Below are the code and all the weights of a small trained network. Each question names an input and a class and asks about switching units off, where a switched-off unit gives its printed mean instead of its output.

import numpy as np


def w(rows, s, z=0):
    codes = np.array(rows[::2]) - 128.0
    scale = np.full(codes.shape[1], s)
    scale[-1] = z or s
    return codes * scale


def f(y):
    return np.maximum(y, 0)


def log_softmax(a):
    a = a - a.max(-1, keepdims=True)
    return a - np.log(np.exp(a).sum(-1, keepdims=True))


def net(x, mask):
    res = np.array(x, float).reshape(1, 8) / 4 @ E
    y = f(res @ A[0][:, :-1].T + A[0][:, -1])
    res = res + np.where(mask, y, B[0][:, -1]) @ B[0][:, :-1]
    return log_softmax(res[-1] @ U[:, :-1].T + U[:, -1])


A, B = {}, {}
E = w([
[152,17,109,76,178],'x0',
[55,90,106,194,142],'x1',
[166,97,177,190,130],'x2',
[102,126,137,144,246],'x3',
[163,119,38,121,125],'x4',
[212,150,149,228,193],'x5',
[137,147,210,73,112],'x6',
[132,184,102,89,159],'x7',
],0.012)
A[0] = w([
[226,229,111,144,142,54],'n0',
[126,117,28,180,154,34],'n1',
[215,184,107,77,200,254],'n2',
[217,227,151,102,155,171],'n3',
[88,223,41,114,81,181],'n4',
[97,206,181,197,254,54],'n5',
[54,214,99,150,38,72],'n6',
],0.0097,0.0023)
B[0] = w([
[150,148,149,134,142,217],'n0',
[192,135,92,125,140,211],'n1',
[139,161,156,129,167,227],'n2',
[202,141,187,116,101,220],'n3',
[152,178,88,101,121,224],'n4',
[5,119,129,171,134,245],'n5',
[191,163,156,182,65,221],'n6',
],0.014,0.012)
U = w([
[159,89,120,104,117,2],'0',
[165,170,155,138,90,246],'1',
[88,208,46,122,62,14],'2',
[74,136,38,15,181,221],'3',
[155,94,7,180,197,36],'4',
[36,147,175,174,132,193],'5',
],0.011,0.0088)

Each question gives the input, the list of numbers given to net, and the class t.
The units are the neurons (one row each of A and B). Each row of codes is followed by its name. A weight is (code - 128) times the scale printed after its matrix; where a second scale follows, it is the last column's (A, B and U).
mask holds one flag per neuron, in row order. A switched-off neuron (its flag False) gives its mean, the last column of its row in B, instead of its output. The means were averaged over made-up inputs and are rounded, as every weight is.
A unit's drop is (log p(t) with every unit on - log p(t) with that unit switched off) / (log p(t) with every unit on - log p(t) with every unit switched off).
The circuit of an input: a set's keep is (log p(t) with only the set's units on - log p(t) with every unit switched off) / (log p(t) with every unit on - log p(t) with every unit switched off). Starting from all 7 units, units are removed one at a time, each time the one whose removal leaves the highest keep (on an exact tie, the one counted first), for as long as the keep stays at least 0.8.
units of the circuit, in order: the units of the circuit, biggest drop first
most important unit: the unit with the biggest drop
k most important neurons: the k neurons with the biggest drops, biggest first
drop when u is switched off: that unit's drop, to one decimal
input [0,-5,-8,0,2,-4,1,6], class 1: 3 most important neurons	n3; n5; n6
input [-4,4,6,6,8,3,5,-8], class 5: units of the circuit, in order	n5
input [3,0,-5,-4,7,-4,6,-4], class 3: 2 most important neurons	n3; n6
input [-1,5,6,-3,2,-1,-7,-4], class 4: units of the circuit, in order	n3; n1
input [7,-1,4,-5,-1,3,2,0], class 0: units of the circuit, in order	n6; n5; n3; n4
input [0,1,0,-7,-8,6,-6,-4], class 5: 3 most important neurons	n3; n1; n4
input [-3,4,1,-8,5,7,-6,0], class 4: 2 most important neurons	n1; n3
input [5,6,7,5,-6,-6,-7,5], class 3: 2 most important neurons	n6; n3
input [4,1,7,2,4,2,5,8], class 5: 4 most important neurons	n6; n1; n4; n5
input [-3,-5,-1,4,0,2,-6,-2], class 5: 2 most important neurons	n5; n6
input [1,2,1,8,1,-7,7,0], class 3: 3 most important neurons	n6; n5; n3
input [8,-5,4,-4,2,-4,1,6], class 3: 3 most important neurons	n6; n3; n0
input [-8,3,-1,2,-7,-6,0,2], class 2: 2 most important neurons	n4; n3
input [-8,6,8,-5,-8,-6,-7,-2], class 1: most important unit	n6
input [5,7,-2,-1,-5,-2,-7,-7], class 4: 2 most important neurons	n5; n1
input [1,-1,2,3,8,-4,1,0], class 3: drop when n3 is switched off	0.1
input [2,1,8,1,-4,-1,-7,4], class 5: drop when n5 is switched off	0.3
input [-3,-5,6,6,0,3,-7,-5], class 5: drop when n5 is switched off	0.7
